Below is a small trained network, with its code and all its weights. Each question gives an input and a target symbol and asks what happens when units are switched off, that is, made to give their printed mean instead of their output.

import numpy as np


def w(rows, s, z=0):
    codes = np.array(rows[::2]) - 128.0
    scale = np.full(codes.shape[1], s)
    scale[-1] = z or s
    return codes * scale


def f(y):
    return np.maximum(y, 0)


def softmax(a):
    e = np.exp(a - a.max(-1, keepdims=True))
    return e / e.sum(-1, keepdims=True)


def log_softmax(a):
    a = a - a.max(-1, keepdims=True)
    return a - np.log(np.exp(a).sum(-1, keepdims=True))


def net(x, mask):
    ids = ['ΛΣαβγεθπτφψω'.index(c) for c in x.split()]
    T = len(ids)
    res = E[ids] + P[:T]
    u = 0
    for l in range(3):
        r = res
        for j in range(2):
            rows = slice(3 * j, 3 * j + 3)
            q, k, v = (r @ M[l][rows].T for M in (Q, K, V))
            z = softmax(np.where(np.tri(T) > 0, q @ k.T / 3**0.5, -1e9)) @ v
            o = O[l][rows]
            res = res + np.where(mask[u + j], z, o[:, -1]) @ o[:, :-1]
        u += 2
        y = f(res @ A[l][:, :-1].T + A[l][:, -1])
        res = res + np.where(mask[u : u + 8], y, B[l][:, -1]) @ B[l][:, :-1]
        u += 8
    return log_softmax(res[-1] @ U[:, :-1].T + U[:, -1])


Q, K, V, O, A, B = {}, {}, {}, {}, {}, {}
E = w([
[144,92,218,131,148],'Λ',
[97,183,119,168,106],'Σ',
[135,124,113,150,129],'α',
[195,97,115,75,57],'β',
[112,152,152,58,53],'γ',
[94,141,184,153,86],'ε',
[88,174,132,121,61],'θ',
[147,178,139,59,158],'π',
[113,2,130,183,129],'τ',
[161,26,93,95,101],'φ',
[122,50,216,65,106],'ψ',
[16,95,143,209,127],'ω',
],0.013)
P = w([
[155,152,198,160,97],'0',
[108,116,66,161,140],'1',
[133,126,106,102,108],'2',
[153,142,244,168,78],'3',
[77,107,73,135,158],'4',
[108,115,107,69,120],'5',
[153,142,212,198,58],'6',
[38,98,77,107,185],'7',
[76,102,113,39,128],'8',
[156,138,169,220,39],'9',
],0.011)
Q[0] = w([
[173,124,167,152,113],'0.h1',
[144,190,159,116,84],'0.h1',
[131,194,155,115,73],'0.h1',
[106,119,151,155,69],'0.h2',
[177,155,228,185,101],'0.h2',
[104,69,199,179,5],'0.h2',
],0.011)
K[0] = w([
[123,182,148,125,153],'0.h1',
[117,151,136,60,228],'0.h1',
[118,141,120,77,216],'0.h1',
[64,108,98,63,105],'0.h2',
[11,58,136,109,82],'0.h2',
[2,91,67,26,135],'0.h2',
],0.0086)
V[0] = w([
[101,84,115,58,173],'0.h1',
[141,85,121,133,75],'0.h1',
[55,98,140,126,133],'0.h1',
[102,63,219,145,135],'0.h2',
[206,205,78,161,150],'0.h2',
[254,154,114,241,99],'0.h2',
],0.0064)
O[0] = w([
[164,212,150,139,173,6],'0.h1',
[57,130,65,88,116,220],'0.h1',
[201,138,85,101,181,141],'0.h1',
[122,173,197,77,207,177],'0.h2',
[201,76,10,188,130,2],'0.h2',
[253,177,37,173,168,103],'0.h2',
],0.0049,0.0012)
A[0] = w([
[210,134,165,205,109,78],'0.n1',
[74,152,52,224,169,169],'0.n2',
[124,92,112,128,255,219],'0.n3',
[142,91,21,79,208,52],'0.n4',
[66,70,59,210,190,52],'0.n5',
[111,141,106,38,139,141],'0.n6',
[78,92,212,166,144,121],'0.n7',
[124,244,183,111,117,3],'0.n8',
],0.0085,0.0026)
B[0] = w([
[114,190,32,165,90,205],'0.n1',
[103,126,152,126,254,232],'0.n2',
[125,118,216,49,116,208],'0.n3',
[106,118,105,57,8,222],'0.n4',
[117,115,244,120,190,211],'0.n5',
[156,166,70,68,69,222],'0.n6',
[172,122,201,121,71,253],'0.n7',
[198,67,138,155,139,207],'0.n8',
],0.0077,0.0032)
Q[1] = w([
[174,87,201,139,131],'1.h1',
[88,255,177,147,138],'1.h1',
[145,135,253,142,103],'1.h1',
[87,46,147,126,232],'1.h2',
[149,154,137,138,63],'1.h2',
[77,80,98,84,125],'1.h2',
],0.0091)
K[1] = w([
[50,73,155,84,97],'1.h1',
[20,174,60,91,142],'1.h1',
[1,103,130,81,82],'1.h1',
[141,137,132,237,124],'1.h2',
[79,111,116,49,154],'1.h2',
[174,201,105,146,136],'1.h2',
],0.0088)
V[1] = w([
[155,2,148,168,132],'1.h1',
[209,108,88,95,98],'1.h1',
[72,156,121,152,154],'1.h1',
[59,125,184,167,131],'1.h2',
[109,51,124,69,143],'1.h2',
[127,23,119,185,109],'1.h2',
],0.0066)
O[1] = w([
[125,3,163,203,158,146],'1.h1',
[192,91,96,91,93,114],'1.h1',
[89,169,180,124,146,39],'1.h1',
[43,145,137,177,123,48],'1.h2',
[185,62,57,209,145,222],'1.h2',
[68,57,162,151,53,7],'1.h2',
],0.006,0.0012)
A[1] = w([
[55,128,2,178,119,211],'1.n1',
[170,28,210,216,130,71],'1.n2',
[68,253,39,139,212,17],'1.n3',
[244,189,209,122,109,5],'1.n4',
[172,153,121,141,25,162],'1.n5',
[235,109,51,163,125,171],'1.n6',
[107,209,157,183,232,9],'1.n7',
[99,55,204,187,119,70],'1.n8',
],0.007,0.0035)
B[1] = w([
[60,150,74,100,209,174],'1.n1',
[193,167,80,107,142,220],'1.n2',
[152,204,104,183,38,152],'1.n3',
[41,71,107,101,194,190],'1.n4',
[70,68,87,147,153,255],'1.n5',
[148,97,106,150,208,194],'1.n6',
[188,2,125,143,36,149],'1.n7',
[206,188,125,100,143,207],'1.n8',
],0.0086,0.006)
Q[2] = w([
[148,143,73,134,63],'2.h1',
[90,175,138,27,165],'2.h1',
[148,205,197,254,65],'2.h1',
[179,116,153,146,44],'2.h2',
[169,92,160,117,163],'2.h2',
[121,100,123,196,176],'2.h2',
],0.0093)
K[2] = w([
[124,145,94,126,109],'2.h1',
[111,181,169,110,156],'2.h1',
[181,120,84,196,130],'2.h1',
[141,64,132,124,2],'2.h2',
[149,93,181,90,135],'2.h2',
[140,176,95,67,152],'2.h2',
],0.011)
V[2] = w([
[78,109,142,167,225],'2.h1',
[214,163,41,169,99],'2.h1',
[96,173,159,106,195],'2.h1',
[122,96,96,3,101],'2.h2',
[163,145,65,157,202],'2.h2',
[111,110,102,156,122],'2.h2',
],0.0049)
O[2] = w([
[40,167,190,216,156,159],'2.h1',
[88,172,84,37,19,39],'2.h1',
[145,201,162,190,208,172],'2.h1',
[49,126,252,28,183,255],'2.h2',
[74,199,100,150,94,193],'2.h2',
[115,106,155,182,72,128],'2.h2',
],0.0034,0.002)
A[2] = w([
[127,223,142,197,46,18],'2.n1',
[78,71,178,164,2,117],'2.n2',
[131,103,183,150,232,3],'2.n3',
[228,236,145,180,106,71],'2.n4',
[106,182,117,237,103,151],'2.n5',
[68,141,217,177,98,155],'2.n6',
[75,170,128,179,164,246],'2.n7',
[57,246,147,156,190,53],'2.n8',
],0.0083,0.006)
B[2] = w([
[85,54,176,79,219,148],'2.n1',
[109,58,138,110,74,174],'2.n2',
[117,131,2,86,89,172],'2.n3',
[50,136,112,38,122,159],'2.n4',
[165,188,107,138,82,185],'2.n5',
[156,107,126,217,78,190],'2.n6',
[98,150,172,179,183,255],'2.n7',
[227,106,99,160,110,178],'2.n8',
],0.01,0.0056)
U = w([
[189,134,183,116,143,135],'Λ',
[107,112,133,164,46,150],'Σ',
[57,89,166,151,244,194],'α',
[98,89,51,143,117,4],'β',
[32,161,96,107,107,106],'γ',
[149,132,173,155,126,149],'ε',
[158,196,82,173,107,173],'θ',
[146,186,102,87,57,141],'π',
[141,146,110,100,165,56],'τ',
[94,83,160,108,110,70],'φ',
[124,169,213,101,119,184],'ψ',
[215,92,92,157,109,77],'ω',
],0.011,0.0043)

Each question gives the input, a string of symbols that net reads in full, and the target symbol t.
The units are the heads (3 rows each of Q, K, V and O) and the neurons (one row each of A and B). Each row of codes is followed by its name. A weight is (code - 128) times the scale printed after its matrix; where a second scale follows, it is the last column's (O, A, B and U).
mask holds one flag per unit, layer by layer, with each layer's heads first. A switched-off unit (its flag False) gives its mean, the last column of its rows in O or B, instead of its output. The means were averaged over made-up inputs and are rounded, as every weight is.
A unit's drop is (log p(t) with every unit on - log p(t) with that unit switched off) / (log p(t) with every unit on - log p(t) with every unit switched off).
The circuit of an input: a set's keep is (log p(t) with only the set's units on - log p(t) with every unit switched off) / (log p(t) with every unit on - log p(t) with every unit switched off). Starting from the 12 units with the biggest drops (on a tie, the unit counted first), units are removed one at a time, each time the one whose removal leaves the highest keep (on an exact tie, the one counted first), for as long as the keep stays at least 0.8.
units of the circuit, in order: the units of the circuit, biggest drop first
top k neurons in layer l: the k neurons of layer l with the biggest drops, biggest first
which heads matter: for each layer, one digit per head in row order, 1 if its drop is at least 0.15 and else 0, layers parted by /
input β α θ α θ ψ φ, target Λ: units of the circuit, in order -> (0.h2, 1.n2, 1.n8, 0.n7)
input φ β π φ, target ω: units of the circuit, in order -> (1.h1, 1.n2)
input α γ α ε θ γ φ ω α α, target ψ: which heads matter -> 01 / 10 / 00
input β α ω α α α γ φ θ α, target ω: units of the circuit, in order -> (1.h2, 0.n4, 1.n2, 0.n3)
input φ φ β Σ, target ω: units of the circuit, in order -> (1.h2, 1.h1, 0.n8, 1.n2)
input ω α β ω ψ α β π, target π: which heads matter -> 00 / 00 / 00
input π α ε, target Σ: top 4 neurons in layer 1 -> (1.n6, 1.n1, 1.n2, 1.n4)
input β α α α, target θ: units of the circuit, in order -> (0.h2, 0.n1, 2.n5)
input α Λ α Σ, target θ: units of the circuit, in order -> (2.n5, 0.n1)
input θ τ ψ Σ Σ π α ψ β, target ω: units of the circuit, in order -> (1.h2, 0.n6, 1.n6)
input Σ θ α φ β α θ α θ, target α: which heads matter -> 00 / 01 / 10
input φ Σ α π φ β θ α ω ε, target ψ: units of the circuit, in order -> (0.h2)
input ε τ α α, target π: which heads matter -> 00 / 11 / 10
input θ α α γ Σ, target Σ: which heads matter -> 00 / 10 / 00
input α φ α π β, target β: top neuron in layer 2 -> (2.n7)
input α α ψ π φ θ α α ψ α, target Λ: top 3 neurons in layer 1 -> (1.n2, 1.n8, 1.n4)
input π α φ α π α α β τ ψ, target Λ: top 3 neurons in layer 1 -> (1.n2, 1.n4, 1.n8)
input Σ θ φ φ α α α α τ α, target π: which heads matter -> 01 / 11 / 10
input Λ ω α α, target ψ: top 3 neurons in layer 1 -> (1.n8, 1.n2, 1.n5)
input θ γ θ α θ, target θ: top 3 neurons in layer 1 -> (1.n3, 1.n1, 1.n7)
input α τ θ ω, target ψ: which heads matter -> 00 / 00 / 00
input α φ γ α φ ω α α π, target τ: top neuron in layer 0 -> (0.n6)
input α β ε ψ ε α π α φ Σ, target ω: which heads matter -> 01 / 11 / 00
input Σ α α θ, target Σ: top 2 neurons in layer 1 -> (1.n5, 1.n1)
input θ θ α, target α: top 2 neurons in layer 1 -> (1.n1, 1.n2)
input α γ α α θ α θ α Σ α, target θ: top 2 neurons in layer 0 -> (0.n3, 0.n4)
input α γ γ γ, target φ: top 2 neurons in layer 1 -> (1.n4, 1.n5)
input θ α φ α α α α ω α φ, target ψ: top 2 neurons in layer 1 -> (1.n8, 1.n2)
